Here is a tiny trained network, its code and every weight. The questions are about switching its units off for an input and a class, where a switched-off unit gives its printed mean instead of its output.

import numpy as np


def w(rows, s, z=0):
    codes = np.array(rows[::2]) - 128.0
    scale = np.full(codes.shape[1], s)
    scale[-1] = z or s
    return codes * scale


def f(y):
    return np.maximum(y, 0)


def log_softmax(a):
    a = a - a.max(-1, keepdims=True)
    return a - np.log(np.exp(a).sum(-1, keepdims=True))


def net(x, mask):
    res = np.array(x, float).reshape(1, 8) / 4 @ E
    y = f(res @ A[0][:, :-1].T + A[0][:, -1])
    res = res + np.where(mask, y, B[0][:, -1]) @ B[0][:, :-1]
    return log_softmax(res[-1] @ U[:, :-1].T + U[:, -1])


A, B = {}, {}
E = w([
[2,88,201,64,104,79,102,207,121,101,178],'x0',
[142,69,147,109,110,110,211,65,13,213,204],'x1',
[125,126,129,131,126,131,131,132,127,124,129],'x2',
[199,144,207,35,177,84,62,119,78,171,42],'x3',
[178,43,109,171,43,42,122,174,169,182,77],'x4',
[61,97,52,31,155,200,166,152,182,230,74],'x5',
[126,135,122,128,131,123,132,130,127,128,129],'x6',
[223,205,197,124,120,162,164,217,197,204,209],'x7',
],0.006)
A[0] = w([
[153,148,172,174,122,82,108,116,91,73,172,42],'N1',
[158,60,127,173,59,52,137,173,168,165,94,90],'N2',
[176,179,173,129,143,161,163,186,160,176,182,55],'N3',
[156,147,169,177,119,74,105,106,94,78,170,55],'N4',
[92,196,158,96,194,191,137,96,101,87,165,87],'N5',
[184,173,165,131,128,147,152,161,157,171,157,59],'N6',
[120,87,103,93,123,137,189,111,81,191,159,90],'N7',
[85,82,88,138,137,109,110,66,91,77,66,68],'N8',
[80,114,106,75,138,155,141,160,154,187,117,70],'N9',
[191,158,187,56,163,105,66,111,91,156,62,100],'N10',
[154,60,121,165,60,56,134,161,152,177,104,102],'N11',
[85,112,80,68,163,170,151,137,152,189,101,43],'N12',
[163,151,181,191,126,82,99,97,80,68,168,52],'N13',
[133,76,128,113,104,119,191,85,55,188,171,47],'N14',
[181,176,165,131,130,154,154,169,162,162,170,59],'N15',
[92,197,149,103,207,198,145,94,93,80,186,82],'N16',
[148,114,78,160,141,140,132,64,105,113,78,103],'N17',
[144,91,123,152,87,83,120,161,155,157,101,64],'N18',
[91,111,80,71,151,170,155,136,149,190,96,33],'N19',
[255,173,42,206,152,177,144,26,150,160,60,104],'N20',
[160,59,130,167,60,57,124,174,165,158,100,118],'N21',
[87,93,88,138,139,111,114,73,89,89,77,48],'N22',
[9,78,206,62,100,61,80,209,129,101,170,84],'N23',
[87,106,71,65,158,177,152,144,155,205,103,60],'N24',
[148,148,168,180,128,93,109,123,105,76,175,18],'N25',
[140,98,151,137,122,97,160,96,54,148,180,88],'N26',
[89,108,70,59,152,173,157,143,162,193,96,69],'N27',
[85,189,163,99,188,195,136,96,107,88,172,89],'N28',
[76,88,84,133,137,106,113,67,90,88,79,43],'N29',
[114,167,92,135,138,143,48,191,219,56,52,3],'N30',
[135,86,128,109,111,111,194,93,63,182,169,59],'N31',
[146,85,125,149,87,72,126,158,166,156,100,61],'N32',
[171,146,189,65,160,103,63,122,93,160,75,68],'N33',
[182,157,192,63,172,105,72,119,88,151,63,36],'N34',
[116,93,124,113,119,108,171,85,71,155,140,53],'N35',
[93,127,70,210,82,180,182,130,173,89,206,68],'N36',
[80,124,56,211,74,178,189,139,172,84,215,77],'N37',
[153,147,177,186,117,86,108,122,92,74,176,72],'N38',
[84,83,78,127,133,117,109,69,74,81,75,70],'N39',
[179,166,174,134,132,154,169,179,168,164,171,52],'N40',
[115,170,97,136,136,142,51,186,228,49,48,87],'N41',
[80,79,84,129,143,100,101,68,86,85,78,62],'N42',
],0.0068,0.0035)
B[0] = w([
[168,119,118,162,74,149,142,136,190,76,75,179],'N1',
[152,132,67,64,146,158,69,63,73,117,119,207],'N2',
[135,152,114,71,71,60,65,183,179,188,192,200],'N3',
[164,120,125,165,69,155,142,139,190,74,61,183],'N4',
[168,111,50,68,137,136,56,66,80,126,108,205],'N5',
[117,135,121,84,91,76,94,185,163,178,183,183],'N6',
[131,200,194,198,152,150,116,90,150,121,114,196],'N7',
[143,167,140,74,82,74,90,199,171,182,195,204],'N8',
[168,123,131,150,73,154,145,140,159,80,91,192],'N9',
[40,26,91,177,189,45,200,128,140,151,100,231],'N10',
[147,129,82,71,151,159,71,72,81,120,119,205],'N11',
[190,112,124,175,55,141,142,140,188,59,61,202],'N12',
[175,122,125,166,58,157,147,147,192,73,62,194],'N13',
[105,217,199,210,182,157,109,82,127,151,134,199],'N14',
[121,140,120,80,95,68,87,172,165,175,183,187],'N15',
[173,112,46,67,127,141,41,51,89,129,106,215],'N16',
[129,130,148,70,109,146,156,187,100,126,178,185],'N17',
[152,130,93,90,135,145,80,85,99,126,120,170],'N18',
[178,121,129,174,58,139,138,146,189,62,65,197],'N19',
[101,94,170,52,146,242,253,215,9,47,195,255],'N20',
[149,132,74,72,150,163,71,64,67,119,123,209],'N21',
[141,152,136,80,91,79,94,192,169,185,186,189],'N22',
[130,102,157,63,147,246,245,198,9,47,179,250],'N23',
[182,128,134,182,60,146,137,135,189,65,64,217],'N24',
[169,108,112,146,74,142,145,139,181,84,79,169],'N25',
[133,213,196,196,156,155,106,93,150,146,123,188],'N26',
[173,133,133,177,71,141,136,135,182,71,72,217],'N27',
[156,114,60,70,128,146,60,69,80,130,104,205],'N28',
[136,148,135,93,96,83,102,179,166,170,180,195],'N29',
[107,243,233,226,196,158,104,57,117,181,154,204],'N30',
[109,210,202,199,179,156,110,88,130,149,132,194],'N31',
[147,131,91,91,133,150,79,83,98,125,123,175],'N32',
[62,56,96,174,170,67,181,124,138,151,111,212],'N33',
[51,38,89,180,170,50,186,120,137,154,96,212],'N34',
[112,189,175,180,159,128,109,111,138,152,144,175],'N35',
[46,39,104,154,193,49,171,116,123,170,96,210],'N36',
[41,24,91,169,207,21,183,108,132,178,83,224],'N37',
[170,112,113,161,61,145,149,140,199,70,55,188],'N38',
[135,153,135,83,85,71,89,197,183,192,196,206],'N39',
[122,148,117,80,98,72,82,170,166,174,179,190],'N40',
[107,227,222,211,197,163,113,62,99,174,156,226],'N41',
[143,161,133,84,86,77,93,195,174,188,198,204],'N42',
],0.0058,0.0072)
U = w([
[140,157,130,70,70,52,71,217,194,193,231,68],'0',
[191,116,124,185,41,155,145,131,206,56,8,86],'1',
[106,226,254,220,209,164,101,34,118,165,147,112],'2',
[32,15,68,166,209,34,190,105,131,160,84,131],'3',
[174,121,15,39,142,171,35,9,53,117,110,141],'4',
[123,105,176,62,137,232,239,222,23,69,196,248],'5',
],0.0075,0.0018)

Each question gives the input, the list of numbers given to net, and the class t.
The units are the neurons (one row each of A and B). Each row of codes is followed by its name. A weight is (code - 128) times the scale printed after its matrix; where a second scale follows, it is the last column's (A, B and U).
mask holds one flag per neuron, in row order. A switched-off neuron (its flag False) gives its mean, the last column of its row in B, instead of its output. The means were averaged over made-up inputs and are rounded, as every weight is.
A unit's drop is (log p(t) with every unit on - log p(t) with that unit switched off) / (log p(t) with every unit on - log p(t) with every unit switched off).
The circuit of an input: a set's keep is (log p(t) with only the set's units on - log p(t) with every unit switched off) / (log p(t) with every unit on - log p(t) with every unit switched off). Starting from the 12 units with the biggest drops (on a tie, the unit counted first), units are removed one at a time, each time the one whose removal leaves the highest keep (on an exact tie, the one counted first), for as long as the keep stays at least 0.8.
units of the circuit, in order: the units of the circuit, biggest drop first
most important unit: the unit with the biggest drop
k most important neurons: the k neurons with the biggest drops, biggest first
drop when u is switched off: that unit's drop, to one decimal
input [-5,6,0,-2,-8,6,-1,4], class 4: units of the circuit, in order => [N16]
input [-2,4,1,6,6,-5,7,5], class 3: 3 most important neurons => [N10, N34, N33]
input [-6,-5,3,-5,-4,-4,7,3], class 5: 3 most important neurons => [N20, N10, N34]
input [-5,-1,0,8,-7,7,7,-3], class 3: 3 most important neurons => [N10, N34, N33]
input [-6,8,-7,3,7,1,-3,-5], class 2: 2 most important neurons => [N14, N31]
input [-4,2,3,-2,-6,-6,8,0], class 1: 4 most important neurons => [N13, N38, N4, N1]
input [6,-5,2,8,-7,5,-2,-2], class 3: 3 most important neurons => [N10, N34, N33]
input [2,5,1,6,-7,-1,7,0], class 4: 4 most important neurons => [N16, N5, N28, N37]
input [-6,0,7,0,-5,5,-7,-4], class 5: 2 most important neurons => [N20, N17]
input [-1,-4,6,-8,-6,-1,-1,6], class 3: 2 most important neurons => [N37, N36]
input [0,-8,6,-1,-1,-6,2,2], class 2: 2 most important neurons => [N41, N30]
input [6,6,-4,0,-8,2,5,-5], class 4: 3 most important neurons => [N16, N5, N28]
input [-7,0,-2,5,-4,-8,-6,-5], class 1: 2 most important neurons => [N13, N23]
input [-8,-8,4,-1,5,-2,-4,3], class 2: units of the circuit, in order => [N41]
input [8,-6,1,6,-5,-5,3,-2], class 5: 2 most important neurons => [N23, N37]
input [-8,3,-8,8,-3,-2,-3,-3], class 3: 2 most important neurons => [N10, N34]
input [-6,-2,-6,1,4,2,-5,-6], class 0: drop when N29 is switched off => 0.1
input [-2,4,5,-8,1,0,8,1], class 3: drop when N37 is switched off => 0.2
input [-8,3,1,-4,0,-1,8,2], class 5: drop when N30 is switched off => 0.0
input [8,-1,-2,-1,1,-6,6,6], class 5: most important unit => N23
input [-3,2,-1,-2,4,3,-4,-2], class 4: drop when N20 is switched off => -0.1
